Below are the code and all the weights of a small trained network. Each question names an input and a target symbol and asks about switching units off, where a switched-off unit gives its printed mean instead of its output.

import numpy as np


def w(rows, s, z=0):
    codes = np.array(rows[::2]) - 128.0
    scale = np.full(codes.shape[1], s)
    scale[-1] = z or s
    return codes * scale


def norm(h):
    return h / np.sqrt((h * h).mean(-1, keepdims=True) + 1e-5)


def f(y):
    return np.maximum(y, 0)


def softmax(a):
    e = np.exp(a - a.max(-1, keepdims=True))
    return e / e.sum(-1, keepdims=True)


def log_softmax(a):
    a = a - a.max(-1, keepdims=True)
    return a - np.log(np.exp(a).sum(-1, keepdims=True))


def net(x, mask):
    ids = ['ΓΛΣηξτ'.index(c) for c in x.split()]
    T = len(ids)
    res = E[ids] + P[:T]
    u = 0
    for l in range(2):
        q, k, v = (norm(res) @ M[l].T for M in (Q, K, V))
        z = softmax(np.where(np.tri(T) > 0, q @ k.T / 4**0.5, -1e9)) @ v
        res = res + np.where(mask[u], z, O[l][:, -1]) @ O[l][:, :-1]
        u += 1
        y = f(norm(res) @ A[l][:, :-1].T + A[l][:, -1])
        res = res + np.where(mask[u : u + 12], y, B[l][:, -1]) @ B[l][:, :-1]
        u += 12
    return log_softmax(norm(res)[-1] @ U[:, :-1].T + U[:, -1])


Q, K, V, O, A, B = {}, {}, {}, {}, {}, {}
E = w([
[85,86,129],'Γ',
[212,133,210],'Λ',
[180,115,252],'Σ',
[128,70,76],'η',
[204,184,85],'ξ',
[120,177,97],'τ',
],0.014)
P = w([
[130,129,129],'0',
[107,171,80],'1',
[169,161,141],'2',
[209,193,218],'3',
[50,174,57],'4',
[175,143,146],'5',
[207,6,145],'6',
],0.014)
Q[0] = w([
[135,88,59],'0.h1',
[148,150,123],'0.h1',
[215,51,225],'0.h1',
[98,162,11],'0.h1',
],0.013)
K[0] = w([
[5,228,145],'0.h1',
[132,177,70],'0.h1',
[47,57,144],'0.h1',
[213,215,139],'0.h1',
],0.011)
V[0] = w([
[193,12,39],'0.h1',
[253,128,145],'0.h1',
[33,88,95],'0.h1',
[54,78,188],'0.h1',
],0.0064)
O[0] = w([
[123,50,2,254],'0.h1',
[177,130,147,176],'0.h1',
[86,112,172,115],'0.h1',
[12,11,152,53],'0.h1',
],0.0072,0.0029)
A[0] = w([
[15,84,164,81],'0.n1',
[251,93,137,87],'0.n2',
[34,46,127,3],'0.n3',
[24,164,81,86],'0.n4',
[173,163,121,126],'0.n5',
[102,48,96,176],'0.n6',
[195,191,156,164],'0.n7',
[150,113,102,105],'0.n8',
[164,91,209,215],'0.n9',
[105,50,96,164],'0.n10',
[99,194,133,44],'0.n11',
[64,159,95,77],'0.n12',
],0.012,0.0047)
B[0] = w([
[65,124,138,145],'0.n1',
[114,86,114,254],'0.n2',
[2,211,192,152],'0.n3',
[193,76,91,153],'0.n4',
[116,129,190,189],'0.n5',
[154,121,70,207],'0.n6',
[92,142,166,231],'0.n7',
[197,105,136,160],'0.n8',
[71,127,134,213],'0.n9',
[168,138,30,203],'0.n10',
[74,159,109,135],'0.n11',
[199,103,90,141],'0.n12',
],0.0099,0.0081)
Q[1] = w([
[197,194,100],'1.h1',
[149,227,206],'1.h1',
[143,150,2],'1.h1',
[211,218,45],'1.h1',
],0.0084)
K[1] = w([
[220,134,206],'1.h1',
[162,214,146],'1.h1',
[207,211,134],'1.h1',
[254,192,187],'1.h1',
],0.01)
V[1] = w([
[200,103,254],'1.h1',
[86,248,209],'1.h1',
[157,196,134],'1.h1',
[94,154,99],'1.h1',
],0.0065)
O[1] = w([
[177,2,187,156],'1.h1',
[54,173,198,2],'1.h1',
[128,201,175,235],'1.h1',
[122,46,96,89],'1.h1',
],0.0071,0.0007)
A[1] = w([
[102,161,109,63],'1.n1',
[35,109,109,95],'1.n2',
[125,101,118,130],'1.n3',
[78,123,167,3],'1.n4',
[13,139,161,145],'1.n5',
[141,111,251,28],'1.n6',
[90,210,106,160],'1.n7',
[179,129,151,147],'1.n8',
[52,82,141,65],'1.n9',
[165,120,74,210],'1.n10',
[34,139,62,196],'1.n11',
[186,128,96,15],'1.n12',
],0.013,0.0042)
B[1] = w([
[52,128,38,135],'1.n1',
[79,203,217,155],'1.n2',
[201,124,143,158],'1.n3',
[198,70,181,144],'1.n4',
[195,104,30,186],'1.n5',
[133,155,18,219],'1.n6',
[36,10,154,174],'1.n7',
[91,101,75,180],'1.n8',
[93,42,117,151],'1.n9',
[65,179,208,254],'1.n10',
[230,2,171,204],'1.n11',
[101,154,118,169],'1.n12',
],0.0077,0.0069)
U = w([
[18,102,100,47],'Γ',
[204,79,203,96],'Λ',
[141,97,177,22],'Σ',
[180,133,1,133],'η',
[208,150,165,164],'ξ',
[78,181,144,250],'τ',
],0.0096,0.0025)

Each question gives the input, a string of symbols that net reads in full, and the target symbol t.
The units are the heads (4 rows each of Q, K, V and O) and the neurons (one row each of A and B). Each row of codes is followed by its name. A weight is (code - 128) times the scale printed after its matrix; where a second scale follows, it is the last column's (O, A, B and U).
mask holds one flag per unit, layer by layer, with each layer's heads first. A switched-off unit (its flag False) gives its mean, the last column of its rows in O or B, instead of its output. The means were averaged over made-up inputs and are rounded, as every weight is.
A unit's drop is (log p(t) with every unit on - log p(t) with that unit switched off) / (log p(t) with every unit on - log p(t) with every unit switched off).
The circuit of an input: a set's keep is (log p(t) with only the set's units on - log p(t) with every unit switched off) / (log p(t) with every unit on - log p(t) with every unit switched off). Starting from the 12 units with the biggest drops (on a tie, the unit counted first), units are removed one at a time, each time the one whose removal leaves the highest keep (on an exact tie, the one counted first), for as long as the keep stays at least 0.8.
units of the circuit, in order: the units of the circuit, biggest drop first
most important unit: the unit with the biggest drop
k most important neurons: the k neurons with the biggest drops, biggest first
top k neurons in layer l: the k neurons of layer l with the biggest drops, biggest first
drop when u is switched off: that unit's drop, to one decimal
input η η Γ Γ Λ η Λ, target η: units of the circuit, in order -> 1.h1, 1.n11
input η Γ η Γ, target η: units of the circuit, in order -> 1.h1
input η Λ η, target Λ: units of the circuit, in order -> 0.h1, 1.n6, 0.n10
input η ξ η, target ξ: top 2 neurons in layer 0 -> 0.n9, 0.n3
input ξ Λ ξ τ Λ, target τ: 3 most important neurons -> 1.n11, 1.n6, 1.n7
input η ξ Σ τ, target η: 4 most important neurons -> 1.n6, 1.n10, 0.n10, 1.n5
input η ξ ξ ξ Γ, target τ: 3 most important neurons -> 0.n4, 0.n12, 0.n9
input η Λ ξ η η, target τ: top 4 neurons in layer 0 -> 0.n10, 0.n9, 0.n6, 0.n3
input η Γ ξ Γ Λ, target τ: 3 most important neurons -> 1.n11, 0.n9, 1.n7
input τ Γ η ξ Γ, target τ: top 2 neurons in layer 1 -> 1.n11, 1.n10
input Γ η η Σ, target Γ: 3 most important neurons -> 0.n9, 1.n6, 1.n11
input ξ Σ ξ Λ η, target τ: top 2 neurons in layer 0 -> 0.n10, 0.n6
input η Λ Γ Σ, target η: 2 most important neurons -> 1.n5, 1.n6
input η Λ Λ τ, target η: units of the circuit, in order -> 0.h1
input η η Λ τ Λ η, target Λ: top 2 neurons in layer 0 -> 0.n2, 0.n10
input τ ξ Λ η ξ, target τ: 2 most important neurons -> 0.n2, 0.n9
input ξ Λ τ, target τ: top 2 neurons in layer 1 -> 1.n11, 1.n7
input η Γ Σ Λ, target η: drop when 1.n12 is switched off -> 0.0
input η η η Γ, target η: drop when 1.h1 is switched off -> 0.2
input Γ Λ ξ Λ, target Γ: drop when 0.n10 is switched off -> 0.1
input η Λ η η Σ, target η: most important unit -> 0.h1
